Here is a tiny trained network, its code and every weight. The questions are about switching its units off for an input and a class, where a switched-off unit gives its printed mean instead of its output.

import numpy as np


def w(rows, s, z=0):
    codes = np.array(rows[::2]) - 128.0
    scale = np.full(codes.shape[1], s)
    scale[-1] = z or s
    return codes * scale


def norm(h):
    return h / np.sqrt((h * h).mean(-1, keepdims=True) + 1e-5)


def f(y):
    return y / 2 * (1 + np.tanh(0.7978845608 * (y + 0.044715 * y**3)))


def log_softmax(a):
    a = a - a.max(-1, keepdims=True)
    return a - np.log(np.exp(a).sum(-1, keepdims=True))


def net(x, mask):
    res = np.array(x, float).reshape(1, 3) / 4 @ E
    u = 0
    for l in range(2):
        y = f(norm(res) @ A[l][:, :-1].T + A[l][:, -1])
        res = res + np.where(mask[u : u + 4], y, B[l][:, -1]) @ B[l][:, :-1]
        u += 4
    return log_softmax(norm(res)[-1] @ U[:, :-1].T + U[:, -1])


A, B = {}, {}
E = w([
[153,208,169,102,157,80],'x0',
[138,136,88,45,1,70],'x1',
[52,185,200,229,11,159],'x2',
],0.0046)
A[0] = w([
[147,171,136,183,196,171,6],'0.n0',
[59,4,163,93,103,168,111],'0.n1',
[189,138,157,107,63,107,49],'0.n2',
[130,198,199,88,158,103,13],'0.n3',
],0.011,0.0018)
B[0] = w([
[58,210,163,108,154,15,255],'0.n0',
[114,127,248,152,170,103,250],'0.n1',
[148,231,239,156,157,95,206],'0.n2',
[117,25,174,205,168,221,224],'0.n3',
],0.012,0.0037)
A[1] = w([
[37,143,97,163,168,6,144],'1.n0',
[25,206,131,211,56,253,111],'1.n1',
[34,159,143,126,41,218,5],'1.n2',
[65,213,105,225,3,73,252],'1.n3',
],0.0065,0.0022)
B[1] = w([
[204,141,95,104,2,187,230],'1.n0',
[213,46,101,50,181,153,207],'1.n1',
[123,97,173,41,198,201,139],'1.n2',
[146,142,34,105,179,97,253],'1.n3',
],0.0094,0.0052)
U = w([
[61,246,163,88,173,18,185],'0',
[65,88,247,166,210,153,191],'1',
[158,114,31,17,230,165,150],'2',
[135,146,134,210,131,84,227],'3',
[80,97,86,176,115,136,14],'4',
[24,104,67,155,108,189,2],'5',
[83,88,126,195,65,174,25],'6',
],0.012,0.0062)

Each question gives the input, the list of numbers given to net, and the class t.
The units are the neurons (one row each of A and B). Each row of codes is followed by its name. A weight is (code - 128) times the scale printed after its matrix; where a second scale follows, it is the last column's (A, B and U).
mask holds one flag per neuron, layer by layer. A switched-off neuron (its flag False) gives its mean, the last column of its row in B, instead of its output. The means were averaged over made-up inputs and are rounded, as every weight is.
A unit's drop is (log p(t) with every unit on - log p(t) with that unit switched off) / (log p(t) with every unit on - log p(t) with every unit switched off).
The circuit of an input: a set's keep is (log p(t) with only the set's units on - log p(t) with every unit switched off) / (log p(t) with every unit on - log p(t) with every unit switched off). Starting from all 8 units, units are removed one at a time, each time the one whose removal leaves the highest keep (on an exact tie, the one counted first), for as long as the keep stays at least 0.8.
circuit, biggest first: the units of the circuit, biggest drop first
unit that matters most: the unit with the biggest drop
top k neurons: the k neurons with the biggest drops, biggest first
drop of u: that unit's drop, to one decimal
input [5,-6,7], class 2: top 4 neurons	[0.n1, 1.n1, 0.n2, 1.n3]
input [-6,8,4], class 0: circuit, biggest first	[0.n1, 1.n3]
input [-7,8,-8], class 0: top 3 neurons	[0.n3, 1.n1, 0.n1]
input [-5,1,7], class 2: top 3 neurons	[1.n1, 0.n3, 1.n3]
input [-6,-2,7], class 2: top 4 neurons	[1.n1, 0.n3, 0.n2, 1.n3]
input [-6,6,8], class 2: unit that matters most	1.n1
input [-8,7,2], class 1: top 3 neurons	[0.n1, 0.n0, 1.n0]
input [6,3,-6], class 1: circuit, biggest first	[1.n3, 0.n3]
input [3,-6,7], class 2: top 2 neurons	[0.n1, 0.n2]
input [8,7,-2], class 1: top 2 neurons	[0.n3, 0.n0]
input [-8,8,-4], class 0: top 2 neurons	[0.n3, 1.n1]
input [1,1,-2], class 3: top 4 neurons	[1.n1, 1.n3, 1.n2, 0.n1]
input [-6,-2,-5], class 1: top 2 neurons	[0.n1, 1.n3]
input [-6,4,4], class 1: unit that matters most	0.n1
input [8,-1,7], class 1: top 2 neurons	[0.n3, 1.n0]
input [5,-6,0], class 0: top 3 neurons	[0.n0, 0.n1, 1.n0]
input [2,-7,-7], class 0: top 3 neurons	[0.n0, 1.n1, 1.n3]
input [-2,2,-3], class 3: drop of 1.n1	0.5
input [7,2,0], class 1: drop of 0.n3	0.6
input [6,1,-5], class 1: drop of 1.n0	0.2
input [-6,2,-3], class 1: circuit, biggest first	[0.n1]
